Below are the code and all the weights of a small trained network. Each question names an input and a class and asks about switching units off, where a switched-off unit gives its printed mean instead of its output.

import numpy as np


def w(rows, s, z=0):
    codes = np.array(rows[::2]) - 128.0
    scale = np.full(codes.shape[1], s)
    scale[-1] = z or s
    return codes * scale


def f(y):
    return y / 2 * (1 + np.tanh(0.7978845608 * (y + 0.044715 * y**3)))


def log_softmax(a):
    a = a - a.max(-1, keepdims=True)
    return a - np.log(np.exp(a).sum(-1, keepdims=True))


def net(x, mask):
    res = np.array(x, float).reshape(1, 3) / 4 @ E
    y = f(res @ A[0][:, :-1].T + A[0][:, -1])
    res = res + np.where(mask, y, B[0][:, -1]) @ B[0][:, :-1]
    return log_softmax(res[-1] @ U[:, :-1].T + U[:, -1])


A, B = {}, {}
E = w([
[18,165,75,218,136,139,56,89,132,136,165],'x0',
[43,133,103,135,84,125,151,133,107,160,2],'x1',
[133,253,126,44,160,128,110,154,173,139,121],'x2',
],0.0088)
A[0] = w([
[121,56,134,150,103,107,123,114,128,123,124,83],'n1',
[182,121,136,130,134,134,116,129,122,124,253,83],'n2',
[109,125,134,132,100,113,132,109,113,134,49,123],'n3',
[140,123,138,121,125,108,123,120,126,128,103,78],'n4',
[155,129,124,142,131,119,132,131,124,122,148,75],'n5',
[107,51,124,173,131,139,112,125,107,142,127,85],'n6',
[85,162,140,171,140,119,133,128,135,97,136,95],'n7',
[42,170,117,186,118,132,101,119,124,137,184,90],'n8',
[171,113,123,140,136,122,121,128,136,124,221,85],'n9',
[139,151,123,138,127,111,139,119,107,97,114,193],'n10',
[167,108,145,104,118,136,151,142,124,132,68,90],'n11',
[80,116,123,129,120,139,140,148,122,127,25,82],'n12',
[88,118,113,148,136,123,103,132,137,133,151,80],'n13',
[140,191,132,105,144,124,119,133,121,136,115,81],'n14',
[96,107,127,129,145,120,140,127,129,134,49,117],'n15',
[182,111,132,112,130,109,146,128,128,117,94,96],'n16',
[154,54,141,162,128,123,156,138,116,115,119,121],'n17',
[136,95,137,93,122,137,131,153,124,137,127,92],'n18',
[125,246,134,68,127,127,128,136,139,125,118,77],'n19',
[182,97,118,85,126,125,141,120,129,124,93,110],'n20',
[153,125,129,101,124,136,152,139,129,127,115,89],'n21',
[94,130,119,133,114,142,131,149,119,127,75,98],'n22',
[117,92,122,135,110,134,139,133,128,126,137,210],'n23',
[183,101,151,102,121,111,146,133,126,135,97,124],'n24',
[131,117,139,127,132,125,117,137,133,139,117,252],'n25',
[158,110,114,95,125,142,142,120,130,115,115,144],'n26',
[131,122,113,121,123,115,132,105,137,144,87,84],'n27',
[134,74,129,146,124,138,153,125,124,126,130,90],'n28',
],0.021,0.015)
B[0] = w([
[161,120,82,118,117,105,86,135,175,125,125,178],'n1',
[121,111,234,130,113,110,171,122,165,128,148,223],'n2',
[139,119,197,125,126,111,157,109,144,130,154,196],'n3',
[127,122,155,142,126,111,87,137,141,116,117,126],'n4',
[126,116,166,120,111,120,90,137,152,108,127,130],'n5',
[190,131,87,125,110,123,76,122,167,126,111,198],'n6',
[90,132,137,160,139,111,95,145,129,138,92,170],'n7',
[86,135,127,124,137,148,62,126,6,126,109,254],'n8',
[128,128,208,123,121,89,147,123,168,119,143,198],'n9',
[146,137,119,141,138,145,186,137,106,133,129,175],'n10',
[85,129,137,133,133,127,86,139,73,125,118,182],'n11',
[135,118,219,141,117,96,156,131,167,129,154,204],'n12',
[89,131,140,131,144,131,53,139,131,129,122,166],'n13',
[166,120,94,124,98,107,93,143,167,119,106,168],'n14',
[110,123,189,110,129,135,139,122,167,115,142,188],'n15',
[97,132,151,137,135,151,77,143,115,139,104,172],'n16',
[187,140,83,115,121,124,80,123,173,124,110,199],'n17',
[108,132,126,136,133,107,74,123,116,111,134,147],'n18',
[218,114,59,124,124,127,86,117,198,131,126,227],'n19',
[96,130,125,129,120,123,90,117,65,136,120,185],'n20',
[110,138,149,130,139,124,62,128,126,113,127,152],'n21',
[140,124,179,118,122,103,139,132,145,115,144,171],'n22',
[135,141,77,126,151,148,191,135,120,140,129,203],'n23',
[106,136,113,148,145,126,99,126,57,122,129,196],'n24',
[111,136,62,135,141,150,254,120,81,129,151,231],'n25',
[97,135,133,132,130,147,121,130,104,142,108,168],'n26',
[115,128,179,131,108,115,106,127,171,125,97,138],'n27',
[169,104,114,130,115,131,63,134,164,131,127,162],'n28',
],0.035,0.017)
U = w([
[115,101,205,125,120,87,176,115,130,104,164,189],'0',
[86,131,129,157,155,122,91,133,35,118,95,136],'1',
[196,103,66,116,110,110,108,126,151,118,106,154],'2',
[111,138,81,123,166,165,249,125,82,145,152,253],'3',
[78,122,129,94,123,145,145,143,154,122,110,42],'4',
[72,93,116,104,131,150,149,182,157,128,108,48],'5',
],0.011,0.0047)

Each question gives the input, the list of numbers given to net, and the class t.
The units are the neurons (one row each of A and B). Each row of codes is followed by its name. A weight is (code - 128) times the scale printed after its matrix; where a second scale follows, it is the last column's (A, B and U).
mask holds one flag per neuron, in row order. A switched-off neuron (its flag False) gives its mean, the last column of its row in B, instead of its output. The means were averaged over made-up inputs and are rounded, as every weight is.
A unit's drop is (log p(t) with every unit on - log p(t) with that unit switched off) / (log p(t) with every unit on - log p(t) with every unit switched off).
The circuit of an input: a set's keep is (log p(t) with only the set's units on - log p(t) with every unit switched off) / (log p(t) with every unit on - log p(t) with every unit switched off). Starting from the 12 units with the biggest drops (on a tie, the unit counted first), units are removed one at a time, each time the one whose removal leaves the highest keep (on an exact tie, the one counted first), for as long as the keep stays at least 0.8.
circuit, biggest first: the units of the circuit, biggest drop first
k most important neurons: the k neurons with the biggest drops, biggest first
drop of u: that unit's drop, to one decimal
input [-2,7,8], class 2: circuit, biggest first => n19
input [-7,-6,-7], class 1: 3 most important neurons => n24; n19; n20
input [-1,6,-6], class 0: 4 most important neurons => n12; n3; n19; n15
input [-6,-5,-6], class 1: 2 most important neurons => n19; n24
input [6,-6,-6], class 0: 2 most important neurons => n2; n9
input [2,1,3], class 3: 2 most important neurons => n6; n17
input [6,-7,4], class 0: 2 most important neurons => n2; n9
input [2,-5,5], class 0: 2 most important neurons => n2; n17
input [2,-7,7], class 0: 4 most important neurons => n2; n9; n17; n6
input [4,-5,-6], class 2: 3 most important neurons => n6; n17; n12
input [-3,0,4], class 2: 3 most important neurons => n8; n19; n23
input [-5,6,-1], class 0: 2 most important neurons => n12; n8
input [-3,-3,0], class 3: 2 most important neurons => n8; n12
input [2,3,-4], class 2: circuit, biggest first => n6
input [-2,-1,3], class 3: drop of n6 => 0.1
input [1,6,-4], class 0: drop of n13 => 0.0
input [-3,1,5], class 2: drop of n19 => 1.3
input [-3,-5,8], class 2: drop of n19 => 7.8
